Below is a small trained network, with its code and all its weights. Each question gives an input and a class and asks what happens when units are switched off, that is, made to give their printed mean instead of their output.

import numpy as np


def w(rows, s, z=0):
    codes = np.array(rows[::2]) - 128.0
    scale = np.full(codes.shape[1], s)
    scale[-1] = z or s
    return codes * scale


def f(y):
    return y / 2 * (1 + np.tanh(0.7978845608 * (y + 0.044715 * y**3)))


def log_softmax(a):
    a = a - a.max(-1, keepdims=True)
    return a - np.log(np.exp(a).sum(-1, keepdims=True))


def net(x, mask):
    res = np.array(x, float).reshape(1, 3) / 4 @ E
    y = f(res @ A[0][:, :-1].T + A[0][:, -1])
    res = res + np.where(mask, y, B[0][:, -1]) @ B[0][:, :-1]
    return log_softmax(res[-1] @ U[:, :-1].T + U[:, -1])


A, B = {}, {}
E = w([
[197,155,2],'x0',
[161,236,182],'x1',
[209,60,184],'x2',
],0.0097)
A[0] = w([
[77,169,122,24],'n0',
[84,159,225,48],'n1',
[30,192,133,131],'n2',
[174,127,109,83],'n3',
[170,117,55,146],'n4',
[166,105,128,153],'n5',
[119,96,146,142],'n6',
[132,81,136,94],'n7',
[176,97,19,198],'n8',
[161,135,132,93],'n9',
[65,83,172,184],'n10',
[227,86,157,150],'n11',
[81,93,140,107],'n12',
[59,110,80,203],'n13',
[191,106,26,159],'n14',
[165,126,169,68],'n15',
[92,123,92,193],'n16',
[11,63,163,252],'n17',
[185,13,135,140],'n18',
[33,13,109,124],'n19',
[65,124,50,218],'n20',
[101,128,100,80],'n21',
[228,14,136,184],'n22',
[82,95,158,174],'n23',
[159,199,191,74],'n24',
[43,27,120,215],'n25',
[186,23,134,143],'n26',
[37,104,169,91],'n27',
[82,123,81,126],'n28',
[65,124,47,233],'n29',
[218,190,140,204],'n30',
[101,111,156,86],'n31',
[131,171,98,134],'n32',
[157,22,140,126],'n33',
[108,212,88,146],'n34',
[168,2,134,148],'n35',
[43,84,222,186],'n36',
],0.016,0.0046)
B[0] = w([
[160,108,127,149],'n0',
[104,131,80,200],'n1',
[146,43,141,199],'n2',
[111,133,103,151],'n3',
[73,111,101,205],'n4',
[139,133,99,158],'n5',
[128,116,122,151],'n6',
[138,104,155,152],'n7',
[85,97,92,250],'n8',
[123,144,102,137],'n9',
[98,98,150,198],'n10',
[175,157,77,213],'n11',
[92,134,166,157],'n12',
[123,94,194,192],'n13',
[79,114,91,242],'n14',
[150,163,191,152],'n15',
[111,76,178,167],'n16',
[72,119,163,239],'n17',
[215,73,155,229],'n18',
[38,159,148,234],'n19',
[123,86,212,212],'n20',
[124,125,162,139],'n21',
[250,92,87,255],'n22',
[102,112,153,176],'n23',
[139,149,69,192],'n24',
[62,109,155,237],'n25',
[176,107,125,223],'n26',
[71,141,138,187],'n27',
[121,120,185,166],'n28',
[117,79,206,217],'n29',
[104,164,65,217],'n30',
[111,124,150,146],'n31',
[123,99,106,162],'n32',
[165,83,166,212],'n33',
[133,86,101,195],'n34',
[165,78,126,236],'n35',
[87,116,131,240],'n36',
],0.015,0.013)
U = w([
[170,108,59,254],'0',
[138,91,103,49],'1',
[26,113,105,205],'2',
[135,64,151,131],'3',
[176,249,101,152],'4',
[166,183,187,29],'5',
[154,167,180,25],'6',
[135,169,166,14],'7',
],0.015,0.0034)

Each question gives the input, the list of numbers given to net, and the class t.
The units are the neurons (one row each of A and B). Each row of codes is followed by its name. A weight is (code - 128) times the scale printed after its matrix; where a second scale follows, it is the last column's (A, B and U).
mask holds one flag per neuron, in row order. A switched-off neuron (its flag False) gives its mean, the last column of its row in B, instead of its output. The means were averaged over made-up inputs and are rounded, as every weight is.
A unit's drop is (log p(t) with every unit on - log p(t) with that unit switched off) / (log p(t) with every unit on - log p(t) with every unit switched off).
top k neurons: the k neurons with the biggest drops, biggest first
drop of u: that unit's drop, to one decimal
input [1,5,-7], class 3: top neuron -> n2
input [4,5,-2], class 2: top 4 neurons -> n22, n18, n11, n26
input [7,-6,5], class 0: top 2 neurons -> n22, n11
input [-2,4,-7], class 3: top 2 neurons -> n2, n19
input [7,-2,-8], class 3: top 4 neurons -> n20, n29, n19, n13
input [-3,3,-8], class 3: top 2 neurons -> n2, n19
input [7,8,-4], class 2: top 3 neurons -> n22, n18, n11
input [5,3,-8], class 3: drop of n19 -> 0.2
input [-2,2,-3], class 2: drop of n16 -> 0.0
input [1,-3,4], class 0: drop of n29 -> 0.1
input [5,4,-5], class 2: top 2 neurons -> n22, n18
